Facts:
bivin trolu:dremu
brebem skuviso:pomi trolu:rosuk
dremu skuviso:fafluk droto
droto trolu:plogus
fafluk trolu:bivin
fenu trolu:stadrir
floruve trolu:grodom
flose skuviso:guklo trolu:dremu
fufim trolu:trano
graklun trolu:skiskek
graror skuviso:floruve
guklo trolu:rosuk
lume trolu:graklun
mamem trolu:skiskek
plabuplol trolu:toklu
plogus trolu:trano
pomi trolu:trano
puflol trolu:grodom
rosuk trolu:trano
skifla trolu:dremu
skiskek skuviso:plabuplol
stadrir trolu:grodom
stozol trolu:zudre
stusi trolu:rosuk
toklu trolu:graror
tralu skuviso:plabuplol trolu:puflol
trebrom trolu:dremu
treklem trolu:stadrir
treras skuviso:trebrom fufim nabel trolu:dremu
trobar trolu:vitrem
tuvi trolu:trano
vilur skuviso:trano trolu:graror
vitrem trolu:nabel
zifabun trolu:graror
zugral skuviso:fenu trolu:graror

Known rows:
28	-15	-2	6	30	-3	-31	-62	-32	2	-1	-53	32	6	8	-12	8	-16	-16	-11	-13	24	-7	-14	-18	-22	24	-8	8	-51	-8	-11	-30	45	-9	-42	-4	11	11	10	-14	8	-45	-14	-2	14 : skifla
28	-13	-10	22	45	-21	-39	-37	-31	25	-13	-52	21	1	-7	-27	15	-31	-13	-25	-5	44	-24	16	-27	-14	-3	1	16	-43	-12	10	-57	46	-31	-29	14	31	-12	7	-31	10	-69	-25	26	13 : dremu
16	-16	9	13	21	-1	-35	-47	-40	-27	1	-29	29	-10	0	-14	4	0	-16	-23	-10	20	-3	-19	-17	-51	30	-24	16	-53	12	-15	14	30	0	-49	-7	-10	16	-3	-16	23	-21	-18	-3	6 : droto
29	-17	-2	6	32	-9	-33	-56	-39	9	-9	-61	39	2	4	-21	10	-17	-14	-12	-11	28	-10	-4	-11	-22	14	-13	3	-48	-13	-11	-41	47	-6	-42	10	12	1	4	-14	15	-43	-16	-2	13 : flose
31	4	6	-56	28	-2	-12	-45	-7	-9	29	-79	37	30	18	5	12	10	3	23	-8	21	-11	-30	-15	-29	73	20	0	-39	-5	-8	-29	97	-23	-29	-23	10	20	2	-10	19	-56	19	-5	25 : trebrom
11	-7	14	8	41	-8	-31	-31	-22	-13	7	-38	5	-18	-1	-21	-4	-15	5	-27	-13	25	-16	-11	-15	-33	39	-6	33	-42	0	11	-13	41	-24	-30	3	27	2	-5	-25	23	-42	-17	4	-4 : zudre
17	-14	13	0	23	-4	-29	-39	-48	-24	-1	-43	36	-7	-3	-20	3	5	-7	-19	-7	23	-6	-13	-10	-49	36	-25	13	-48	5	-21	8	45	-1	-45	0	-9	7	-10	-17	29	-20	-13	2	12 : tuvi
12	-5	13	12	25	-8	-30	-15	-36	-45	6	-18	10	-12	-10	-15	5	13	-4	-36	1	28	-12	-9	-30	-65	44	-13	31	-44	29	-6	31	39	-23	-30	-14	-10	6	-14	-30	32	-27	-17	30	5 : trano
11	-5	15	10	25	-14	-30	-4	-48	-43	-3	-26	19	-11	-14	-24	6	16	-1	-35	6	34	-16	0	-24	-70	38	-18	26	-40	23	-11	25	47	-22	-33	-4	-12	-4	-20	-31	39	-25	-18	38	8 : rosuk
9	5	5	-5	47	-18	-27	-24	-40	3	-5	-42	13	-46	4	-20	-30	15	24	-29	-55	37	-12	7	-1	-22	38	-7	33	-39	8	19	-15	26	-19	-54	33	46	-15	-22	-14	21	-47	-22	-20	5 : graror
24	-5	31	-31	49	-13	-2	-23	-14	-35	19	-77	-20	-3	0	2	0	18	25	-8	-8	13	-21	-49	-18	-31	107	24	47	-31	-9	9	-11	76	-48	-5	-6	29	4	-6	-12	31	-49	12	15	9 : nabel
8	-8	17	11	45	-12	-31	-29	-14	-15	11	-33	-4	-21	-3	-24	-10	-17	12	-30	-13	24	-18	-8	-16	-36	41	1	39	-40	0	15	-16	37	-28	-28	5	34	2	-6	-28	23	-53	-18	10	-5 : vitrem
10	-28	24	6	30	0	-37	-68	-11	-20	12	-45	17	-15	1	-35	-17	-23	6	-11	-3	4	0	-30	8	-45	39	-18	22	-54	-20	-15	-21	40	7	-45	6	10	17	-2	-7	26	-43	-12	-17	3 : lume
1	7	29	10	47	5	-20	-11	-34	-15	15	-51	19	-22	1	-13	18	-51	-14	-33	-13	14	-24	-12	-18	0	32	-32	38	-31	1	22	-6	50	-20	-16	-1	35	3	12	-22	24	6	2	-27	-49 : stadrir

Rows, some named above:
11	-4	13	11	27	-9	-30	-12	-38	-43	5	-17	11	-12	-9	-15	5	13	-7	-37	2	29	-13	-8	-30	-64	43	-14	29	-45	28	-6	30	37	-23	-33	-15	-9	4	-15	-30	33	-30	-18	29	4 : trano
11	-29	24	7	30	1	-35	-70	-11	-20	11	-42	17	-14	2	-34	-17	-25	7	-11	-2	3	-2	-30	9	-48	39	-15	21	-55	-18	-16	-22	41	8	-44	4	11	16	-2	-9	25	-41	-11	-16	1 : lume
1	6	29	8	46	7	-20	-14	-35	-16	16	-49	17	-20	1	-14	17	-49	-13	-34	-14	14	-26	-13	-17	0	32	-31	37	-29	2	19	-5	52	-19	-15	-2	40	4	15	-22	24	6	0	-28	-49 : stadrir
35	-6	16	-47	41	-14	-7	-34	-41	5	1	-112	47	25	-1	-22	13	12	11	15	-6	30	-22	-13	7	-20	58	2	3	-27	-31	-22	-62	105	-17	-27	14	19	-11	-8	-7	31	-49	10	14	26 : treras
12	-6	21	2	34	7	-24	-44	-41	-14	6	-57	34	-11	6	-14	11	-29	-14	-18	-17	12	-11	-21	-7	-13	30	-35	18	-42	-5	-4	-10	49	1	-35	2	16	12	10	-12	22	2	-4	-38	-24 : treklem
10	8	2	-8	47	-14	-25	-28	-32	-4	2	-37	5	-45	11	-8	-33	25	24	-29	-62	35	-11	-1	-9	-26	50	0	38	-41	16	22	-6	21	-27	-53	19	47	-7	-21	-17	17	-49	-25	-20	6 : toklu
21	-2	33	-43	33	9	0	-33	-36	-48	18	-79	43	27	10	-7	-1	41	3	1	-18	15	-11	-37	2	-57	93	-14	25	-24	7	-39	-5	88	-7	-29	-27	1	14	-11	-6	34	-23	-10	34	17 : fufim
17	-14	12	5	24	-9	-32	-31	-56	-21	-10	-48	41	-11	-10	-31	5	4	-7	-20	-2	27	-8	-2	-1	-50	23	-33	10	-47	3	-24	0	47	5	-44	14	-11	-3	-14	-16	34	-18	-13	4	10 : brebem
21	0	34	-46	32	10	-1	-32	-35	-48	19	-77	40	30	10	-5	-4	42	3	2	-18	15	-12	-37	0	-58	94	-11	27	-25	7	-39	-2	90	-8	-30	-27	1	16	-10	-6	33	-27	-11	32	17 : fufim
29	-18	-8	16	25	-3	-35	-68	-27	-1	1	-39	23	2	12	-5	10	-20	-24	-17	-15	24	-1	-19	-25	-25	21	-7	11	-56	-1	-7	-20	32	-11	-44	-11	8	18	15	-18	3	-46	-20	-7	12 : fafluk
12	-7	20	2	34	7	-24	-44	-43	-11	8	-55	35	-11	5	-15	11	-32	-14	-18	-18	13	-10	-20	-5	-12	31	-36	17	-42	-7	-4	-9	48	1	-36	-1	16	11	10	-10	22	1	-1	-35	-23 : treklem
-1	-32	39	15	41	-5	-40	-60	16	-25	22	-28	-14	-25	-6	-48	-29	-39	24	-21	11	0	-9	-31	9	-57	46	-1	44	-50	-20	1	-26	38	-8	-28	4	28	13	-6	-19	30	-65	-15	3	-7 : graklun
33	-7	-11	15	41	-16	-31	-43	-19	11	2	-47	9	9	3	-8	15	-24	-15	-23	-7	37	-20	-3	-38	-17	23	18	21	-44	-1	12	-43	47	-41	-22	-7	29	3	13	-30	2	-73	-22	28	13 : bivin
18	-7	8	-8	32	-4	-28	-53	-41	-6	1	-48	27	-25	12	-12	-15	11	5	-15	-43	22	-1	-14	0	-27	40	-16	17	-50	1	-7	-10	31	0	-59	13	19	5	-9	-6	17	-33	-16	-29	9 : zifabun
18	-14	12	-1	29	-2	-30	-56	-35	-14	4	-48	29	-11	5	-18	-4	-10	-4	-15	-18	16	-5	-20	-5	-32	35	-20	16	-48	-4	-11	-15	41	-1	-43	2	10	9	-2	-10	20	-29	-13	-15	3 : stozol
17	-7	7	-6	33	-4	-27	-54	-39	-7	0	-48	30	-25	11	-13	-17	11	6	-14	-44	23	-3	-16	-1	-27	40	-17	17	-49	1	-7	-9	30	-2	-59	12	19	6	-9	-5	17	-30	-15	-32	8 : zifabun
16	-16	13	2	30	-3	-31	-51	-29	-13	4	-45	25	-13	5	-20	-5	-13	-2	-15	-15	18	-7	-19	-5	-35	35	-16	17	-49	-7	-8	-16	40	-5	-42	4	13	10	-2	-11	23	-35	-13	-13	4 : trobar
11	-4	17	9	31	-14	-28	-5	-40	-37	0	-28	13	-15	-12	-23	2	8	1	-36	1	33	-19	0	-23	-60	41	-12	29	-39	20	-5	17	44	-26	-31	-3	0	-4	-17	-31	36	-32	-17	32	5 : plogus
8	-16	16	22	25	-1	-36	-37	-48	4	-7	-47	38	-25	0	-24	10	-26	-12	-20	-16	27	-4	-2	-7	-20	18	-37	21	-38	-18	-8	-17	49	3	-40	19	21	12	6	-13	20	1	-10	-31	-30 : tralu
3	-24	27	16	51	-7	-39	-54	-2	-23	16	-33	-5	-23	-14	-54	-23	-47	17	-32	6	1	-19	-18	10	-43	19	-13	30	-56	-9	8	-27	22	-4	-33	14	23	-8	-5	-22	35	-62	-21	0	1 : skiskek
16	-7	-1	6	28	4	-31	-67	-31	-16	8	-27	20	-27	20	4	-19	10	-7	-22	-50	20	7	-25	-15	-31	43	-13	24	-58	15	1	11	9	-4	-64	-6	17	21	-3	-9	5	-31	-24	-39	7 : plabuplol
0	6	30	8	46	5	-19	-16	-34	-15	15	-49	18	-19	2	-13	16	-49	-12	-35	-14	16	-25	-13	-18	0	30	-30	36	-32	2	22	-6	51	-19	-14	0	36	3	13	-23	26	5	0	-30	-49 : stadrir

The same nodes again, as new rows of numbers:
Known rows:
18	10	1	-20	-36	22	-36	-10	-13	21	40	93 : fafluk
-28	8	-78	45	-28	32	-45	-38	2	16	22	54 : bivin
-56	17	-24	37	-56	-16	4	12	23	14	101	20 : puflol
-48	76	5	73	12	59	0	24	48	-27	74	16 : vitrem
38	11	25	-28	11	8	-17	41	-35	47	46	8 : guklo
-46	36	-15	-41	-53	-11	-9	-27	69	-10	39	-8 : graklun
-2	4	42	-52	-35	16	11	-17	11	9	44	37 : mamem
-7	-20	45	-3	-40	3	13	4	-24	20	76	48 : treklem
35	0	38	6	-69	3	25	-13	-22	11	83	36 : fenu
12	-36	45	11	-7	-27	41	6	14	-7	-1	69 : plabuplol
-7	24	-76	18	-12	10	11	35	33	23	59	14 : plogus
54	-29	12	-20	-51	48	15	20	0	15	53	25 : pomi
0	24	55	3	-10	43	13	9	-2	-3	57	47 : trobar
-4	38	-69	26	-53	11	-85	-13	13	0	28	93 : dremu

Rows, some named above:
-4	-28	50	7	-58	-18	33	36	-31	-23	8	62 : tralu
28	8	26	-5	-1	6	-67	-4	-60	16	29	14 : flose
22	-23	39	-10	-2	2	10	-13	12	16	58	52 : zifabun
-28	-34	-71	-8	8	39	-10	73	33	-12	68	7 : trano
-54	68	-2	80	6	65	0	20	44	-24	68	20 : vitrem
-31	-32	-72	-14	5	37	-11	82	35	-14	72	13 : trano
66	-27	15	-18	-59	40	16	26	-7	-3	49	14 : brebem
37	13	6	-41	-25	15	-3	36	-1	36	55	80 : droto
-29	22	-30	27	-22	11	-10	1	40	3	56	20 : zudre
-31	26	-30	21	-16	15	-7	2	40	3	65	20 : zudre
3	11	-47	40	20	-45	12	-37	34	-74	75	32 : graror
-42	74	2	75	8	63	5	18	41	-27	61	24 : vitrem
-48	14	-20	-4	-64	-33	18	9	58	-53	-17	11 : skiskek
1	-32	16	-1	-24	33	0	-30	-49	-2	25	30 : treras
4	6	-53	38	23	-51	12	-27	28	-77	78	25 : graror
-51	44	-23	-38	-53	-11	-9	-31	77	-7	33	1 : graklun
-3	-4	-28	49	18	-29	-4	-20	73	-7	61	19 : toklu
6	-4	34	-19	-29	27	11	-2	-3	9	53	49 : stozol
-53	43	-17	67	4	48	12	-3	31	-11	68	11 : nabel

The same nodes again, as new rows of numbers:
Known rows:
-10	13	7	-16	3	2	8	-16	-1	-5	-12	-3	7	-15	-3	7	12	-8	-5	-1	4	3	2	-11	-20	0	-7	-11	5	4	5	1	-14	1	-3	-2	-20	-18 : graror
-9	9	5	-1	-4	6	-8	-12	-4	-12	8	-11	8	1	-4	0	1	2	-6	5	9	-6	13	-5	-7	13	-2	12	25	-14	-15	12	-24	-1	0	-7	7	-6 : flose
13	-3	17	44	-51	11	18	-29	-1	-12	17	54	20	29	9	-12	35	1	-25	17	6	-1	3	22	-1	10	-15	-63	-2	0	-49	43	-24	9	-1	-6	-9	-41 : treras
1	30	-20	1	13	-19	10	21	4	12	9	4	-7	11	-2	0	3	-20	5	-3	4	8	4	-5	-23	3	-7	-26	5	-17	13	5	-22	-8	10	10	-7	-21 : vitrem
2	-7	10	-7	11	4	1	3	4	-22	0	3	0	12	2	3	-8	-2	-3	-4	1	7	1	-3	-18	0	-4	-2	0	-1	-6	-6	9	-1	4	-2	7	17 : grodom
3	-12	16	-8	17	5	1	9	5	-46	2	16	2	21	3	3	-11	-1	-5	-5	-2	9	-1	-5	-28	-1	-5	-3	3	-3	-13	-7	15	-2	7	-4	12	24 : puflol
3	-4	-16	-1	0	7	-11	10	-2	25	-1	-4	-2	-13	-1	-2	-3	4	11	0	-4	-9	-11	4	33	-7	10	26	-7	0	16	-10	14	0	-1	5	8	8 : pomi
5	-20	26	-12	32	17	-1	12	7	-56	3	26	6	30	5	3	-14	-1	-8	-7	-2	13	-3	-5	-34	-1	-9	3	2	-1	-17	-12	31	-1	10	-7	20	40 : treklem
1	-5	-14	0	4	0	-8	9	-1	20	-1	-8	-6	-6	-2	-3	-9	3	10	-1	-4	-5	-5	5	21	-7	8	21	-4	0	17	-9	10	-1	-2	5	7	5 : trano
-15	-11	-4	-16	-11	-20	7	-1	6	-5	-32	-68	1	-52	-8	-11	-19	-19	5	-3	-6	-20	-2	-3	-25	-15	1	33	-12	25	29	-19	17	5	-11	6	-28	-12 : plabuplol
23	-21	-14	53	-64	2	12	9	-1	-15	6	50	19	33	12	-22	20	11	4	14	-16	1	-18	33	36	-17	-3	-31	-38	8	-14	22	35	10	-7	12	-10	-16 : fufim
2	4	-10	-4	4	14	-8	1	-4	21	1	15	7	-6	0	4	9	3	7	1	0	-3	-11	0	34	-3	8	11	0	-3	11	-2	5	1	-1	3	2	-4 : tuvi
2	6	-11	-4	5	16	-9	1	-4	27	1	19	2	-5	0	4	10	3	8	1	1	-2	-12	1	35	-3	6	11	-1	-5	12	-3	4	1	-1	4	4	-4 : plogus
3	39	-26	-1	18	-20	13	27	6	11	12	3	-12	13	-2	-1	2	-25	6	-4	5	9	4	-7	-28	1	-10	-32	6	-26	20	7	-27	-9	12	12	-10	-25 : trobar

Rows, some named above:
1	28	-21	0	17	-20	10	22	5	10	9	1	-8	11	-2	1	1	-22	5	-3	5	6	3	-6	-22	2	-8	-25	4	-23	12	3	-24	-8	9	9	-8	-18 : vitrem
-11	4	1	-23	9	-15	5	-5	-4	2	-2	-14	-8	8	-1	17	3	8	3	-11	0	22	20	-10	-2	11	7	4	13	8	-2	-1	-33	-6	-2	-6	-16	17 : skiskek
-11	-4	-5	12	-11	-5	-20	2	-2	-15	10	-56	2	-13	-8	-15	-24	1	1	7	6	-25	20	5	-11	16	9	54	23	-14	-8	8	-10	-1	0	-6	22	9 : fafluk
-1	18	-13	-14	17	43	-14	-7	-9	42	1	48	19	-6	-1	14	25	4	9	1	3	3	-22	-3	59	-4	6	9	8	-13	15	-1	2	3	0	2	4	-13 : brebem
28	-9	-8	60	-32	-27	29	13	11	16	4	29	-10	32	10	-22	13	-8	-15	10	-12	-24	0	30	7	-7	-7	-49	-32	30	-12	19	-2	-2	5	12	-5	-25 : nabel
-1	5	29	-20	41	18	-6	1	4	-41	0	28	-2	21	0	14	-9	4	-9	-4	7	14	-7	-28	-37	2	-14	-10	14	-14	-9	-12	25	-3	11	-10	27	21 : tralu
-2	5	30	-20	40	18	-5	1	4	-39	0	27	-1	20	0	13	-10	3	-10	-5	7	13	-7	-27	-39	2	-15	-11	13	-13	-8	-11	24	-2	11	-9	29	22 : tralu
1	18	-11	-17	14	41	-14	-7	-9	43	3	42	21	-6	0	14	26	5	8	1	4	3	-22	-2	58	-5	5	10	10	-11	18	-2	-3	3	0	2	5	-15 : brebem
-13	23	11	-15	12	14	-6	-17	-5	-8	5	1	10	0	-5	11	10	0	-5	1	12	3	13	-15	-14	16	-4	4	31	-20	-9	12	-31	-2	3	-9	2	-13 : dremu
-12	-6	-5	11	-8	-4	-19	1	-3	-18	12	-55	2	-15	-8	-16	-25	2	1	7	6	-25	20	5	-12	16	9	56	23	-15	-8	8	-8	-1	-1	-5	20	8 : fafluk
-1	5	-22	-10	14	23	-17	11	-5	33	-1	4	3	-12	-3	5	-1	3	16	-1	-2	-9	-15	2	50	-7	14	37	-3	-8	23	-14	16	0	-1	6	9	6 : droto

The same nodes again, as new rows of numbers:
Known rows:
0	20	14	11	-5	4	-2	7	-2	-8	-8	-20	10	5	-12	14	6	-5	13	-5	-10	-3	-5	-2	9	10	9	11	15	-15	-3	5	-52	5	-23	11	17 : tuvi
-3	-4	37	24	-8	-20	-23	2	39	7	-1	-6	45	-14	23	7	-23	-11	-25	-29	-11	30	-5	20	-12	6	-31	12	16	-34	5	-19	-68	-27	14	-25	-22 : trano
-14	5	-7	17	-12	-20	19	-13	-14	40	13	-24	38	-18	4	-25	-31	-4	-23	-9	22	-5	14	45	19	15	32	-5	-12	-3	15	-24	-9	5	-3	-24	-16 : vilur
-42	-6	30	1	17	-19	-17	-4	21	-3	-31	1	19	17	0	18	36	-12	1	-26	-33	25	-16	19	-1	-13	-49	30	4	-33	19	14	-28	22	19	-29	18 : rosuk
-33	13	25	-1	15	-22	9	3	-2	-7	-13	-16	24	16	-4	11	25	-13	12	-22	-22	-4	-5	12	5	10	-13	26	7	-5	-6	7	-26	16	-27	-9	26 : stusi
-40	7	22	35	-9	-3	34	-6	-25	1	12	-56	13	-9	-17	-21	-21	11	11	-22	-24	-16	-9	27	38	13	28	37	8	-3	37	-3	-27	15	34	36	28 : plabuplol
28	22	-1	14	5	-14	5	17	25	28	13	-6	28	-20	-14	-4	20	10	18	-30	-26	29	-26	-10	30	-38	-26	-9	17	-2	31	31	13	-21	30	-17	-27 : bivin
25	56	-3	-3	6	-4	35	15	18	-2	-9	-45	34	-16	-37	-33	-2	2	32	-25	-1	-17	-25	17	46	-17	13	-15	16	14	-2	20	12	-1	-8	-13	10 : fafluk
16	13	24	39	22	44	-10	-37	-8	10	-10	-29	-15	28	-32	17	-21	-8	8	-11	-19	27	-44	44	17	-21	-60	32	-12	1	7	27	5	-37	30	-13	-23 : graklun
41	50	10	9	-9	-8	2	13	23	-11	-33	-46	7	-2	-15	-7	-20	3	22	-8	13	-13	-25	13	22	-4	24	-4	17	-26	-15	-11	-54	-12	-28	23	26 : droto
-5	32	-13	5	6	12	25	12	-7	15	17	-22	29	-25	-22	-2	20	8	22	-18	-8	6	-7	-7	36	0	24	-6	17	18	1	28	5	-3	-8	1	2 : skifla
-26	33	27	39	-9	-16	-11	-1	-16	23	3	-8	-8	-5	18	6	52	-2	-10	-23	-16	13	-38	16	0	-39	-17	-13	-8	-14	-5	0	-13	-11	39	30	-29 : grodom
5	15	-16	14	7	25	22	8	-7	22	6	-3	20	-12	-8	10	21	1	20	-9	-10	12	-1	-14	29	5	21	-1	15	17	5	36	6	-5	-9	-2	-10 : trebrom
20	-6	-7	13	-14	-2	30	2	-8	40	10	-28	-21	7	-38	11	-26	31	-15	41	8	-23	-6	37	23	2	29	-10	-27	-20	12	16	1	19	16	-28	17 : zugral

Rows, some named above:
-9	11	20	39	7	27	-7	-21	-34	26	-23	-63	35	35	-39	-13	-15	28	-17	-9	-33	29	-38	38	13	-4	-35	11	-17	12	35	14	-44	-34	38	-11	10 : skiskek
16	17	-30	3	3	28	13	6	-16	38	10	-12	35	-9	-23	0	19	13	-10	5	-3	10	5	-8	22	15	28	-15	8	19	24	35	13	3	1	-1	10 : treras
-48	38	0	29	-9	9	26	11	-23	18	5	-53	45	9	-19	-32	33	35	-22	-4	-26	-13	-32	15	5	4	23	-16	-14	18	33	-14	-55	3	24	36	20 : tralu
34	50	-6	1	3	-13	0	9	41	10	-30	-37	41	-26	-31	-42	-19	23	-1	-31	-4	23	-35	41	28	-44	-28	-7	8	5	38	27	13	-20	35	-27	1 : dremu
0	9	-37	-7	7	31	-5	12	-34	35	-6	4	33	-3	-43	-50	-2	6	12	-15	-8	-11	7	23	19	-1	22	-23	15	18	26	29	-26	6	-2	-28	6 : flose
7	17	27	44	16	51	-21	-32	-16	14	-13	-27	-15	23	-35	5	-17	-10	5	-14	-16	33	-33	46	15	-27	-55	35	-11	-3	8	22	9	-34	31	-19	-25 : graklun
14	28	25	-2	27	-3	-8	-30	23	23	-35	-4	35	31	-16	0	16	1	-20	-9	23	0	-16	-4	-10	7	1	3	-15	17	31	11	-21	19	-22	0	30 : brebem
23	53	-1	7	2	4	32	20	16	-5	-5	-41	26	-13	-31	-37	-5	11	32	-23	-1	-12	-22	23	49	-16	7	-9	13	3	-7	26	12	-6	-6	-13	6 : fafluk
17	21	-35	5	-2	27	22	7	-13	34	10	-5	33	-17	-26	10	11	10	-14	5	-8	11	11	-7	14	15	40	-10	11	18	24	31	6	-2	0	-11	12 : treras
-30	45	7	27	-7	0	16	-1	-31	9	12	-29	-8	10	11	-1	55	-5	-8	-15	-2	-22	-29	5	16	-2	26	-13	1	16	-19	-8	-14	0	-5	37	-24 : treklem
19	53	-7	7	9	-4	31	15	13	-6	-3	-47	34	-16	-33	-36	-5	6	32	-29	4	-6	-26	10	47	-24	22	-8	18	15	1	16	10	-8	-9	-15	4 : fafluk
-47	48	-22	18	-9	10	24	-11	-5	-14	1	-13	22	65	-5	12	-12	10	20	-6	-1	0	-2	-2	50	14	11	-1	17	0	-5	-20	17	2	14	-4	2 : trobar

